Below is a small trained network, with its code and all its weights. Each question gives an input and a class and asks what happens when units are switched off, that is, made to give their printed mean instead of their output.

import numpy as np


def w(rows, s, z=0):
    codes = np.array(rows[::2]) - 128.0
    scale = np.full(codes.shape[1], s)
    scale[-1] = z or s
    return codes * scale


def norm(h):
    return h / np.sqrt((h * h).mean(-1, keepdims=True) + 1e-5)


def f(y):
    return y / 2 * (1 + np.tanh(0.7978845608 * (y + 0.044715 * y**3)))


def log_softmax(a):
    a = a - a.max(-1, keepdims=True)
    return a - np.log(np.exp(a).sum(-1, keepdims=True))


def net(x, mask):
    res = np.array(x, float).reshape(1, 5) / 4 @ E
    u = 0
    for l in range(2):
        y = f(norm(res) @ A[l][:, :-1].T + A[l][:, -1])
        res = res + np.where(mask[u : u + 5], y, B[l][:, -1]) @ B[l][:, :-1]
        u += 5
    return log_softmax(norm(res)[-1] @ U[:, :-1].T + U[:, -1])


A, B = {}, {}
E = w([
[148,90,117,112,166,156,171,114,133,139,178],'x0',
[110,116,136,147,66,187,125,118,120,142,71],'x1',
[190,120,117,123,137,135,63,157,82,187,6],'x2',
[159,136,95,126,66,156,46,109,204,78,141],'x3',
[164,107,161,145,163,91,110,66,52,109,105],'x4',
],0.011)
A[0] = w([
[155,122,159,50,124,207,87,128,173,13,90,176],'L0N1',
[164,111,169,6,135,186,74,112,188,240,104,232],'L0N2',
[98,67,123,144,90,150,64,72,145,124,223,120],'L0N3',
[124,146,94,219,130,150,105,3,146,13,164,253],'L0N4',
[76,44,180,178,202,8,171,176,113,111,142,252],'L0N5',
],0.0067,0.0028)
B[0] = w([
[130,49,111,114,128,139,73,153,105,101,174,196],'L0N1',
[67,107,75,245,131,157,104,165,182,76,151,220],'L0N2',
[173,73,125,127,169,161,113,47,130,140,104,177],'L0N3',
[150,134,161,74,96,69,130,114,95,104,114,239],'L0N4',
[156,173,178,95,137,115,183,124,97,128,80,253],'L0N5',
],0.013,0.0064)
A[1] = w([
[145,107,20,100,162,209,96,91,116,56,68,142],'L1N1',
[169,113,160,157,152,165,141,149,108,212,114,249],'L1N2',
[194,148,186,136,123,174,80,122,123,43,89,84],'L1N3',
[147,43,112,139,126,197,88,195,122,159,123,60],'L1N4',
[184,107,183,115,103,97,111,205,135,254,153,98],'L1N5',
],0.0071,0.0019)
B[1] = w([
[144,92,84,201,69,115,134,150,141,136,130,253],'L1N1',
[70,145,73,75,159,170,174,138,169,132,119,199],'L1N2',
[134,121,113,123,86,148,100,105,131,187,253,213],'L1N3',
[97,119,60,118,150,126,145,158,187,134,133,245],'L1N4',
[57,149,112,142,64,112,183,112,146,130,141,124],'L1N5',
],0.014,0.0041)
U = w([
[80,216,192,23,196,103,226,120,12,102,87,253],'0',
[209,83,140,81,57,63,2,147,75,49,129,146],'1',
[108,90,48,179,134,178,112,241,121,98,62,22],'2',
],0.006,0.0028)

Each question gives the input, the list of numbers given to net, and the class t.
The units are the neurons (one row each of A and B). Each row of codes is followed by its name. A weight is (code - 128) times the scale printed after its matrix; where a second scale follows, it is the last column's (A, B and U).
mask holds one flag per neuron, layer by layer. A switched-off neuron (its flag False) gives its mean, the last column of its row in B, instead of its output. The means were averaged over made-up inputs and are rounded, as every weight is.
A unit's drop is (log p(t) with every unit on - log p(t) with that unit switched off) / (log p(t) with every unit on - log p(t) with every unit switched off).
The circuit of an input: a set's keep is (log p(t) with only the set's units on - log p(t) with every unit switched off) / (log p(t) with every unit on - log p(t) with every unit switched off). Starting from all 10 units, units are removed one at a time, each time the one whose removal leaves the highest keep (on an exact tie, the one counted first), for as long as the keep stays at least 0.8.
units of the circuit, in order: the units of the circuit, biggest drop first
k most important neurons: the k neurons with the biggest drops, biggest first
top k neurons in layer l: the k neurons of layer l with the biggest drops, biggest first
drop when u is switched off: that unit's drop, to one decimal
input [-4,-3,1,-3,-8], class 0: most important neuron	[L1N1]
input [-5,-6,7,3,2], class 2: top 2 neurons in layer 0	[L0N4, L0N5]
input [-2,-5,-2,1,-4], class 0: units of the circuit, in order	[L1N1, L0N2]
input [7,8,-8,1,-3], class 1: top 2 neurons in layer 1	[L1N2, L1N4]
input [-8,-3,-3,-3,-7], class 0: 2 most important neurons	[L0N2, L1N1]
input [6,3,7,4,8], class 2: top 2 neurons in layer 0	[L0N2, L0N4]
input [-2,-8,-1,0,0], class 0: drop when L1N1 is switched off	0.0
input [-1,6,-7,2,-1], class 1: drop when L0N4 is switched off	0.1
input [4,1,8,1,7], class 2: drop when L0N4 is switched off	0.1
input [4,-3,4,2,1], class 2: drop when L1N4 is switched off	0.0
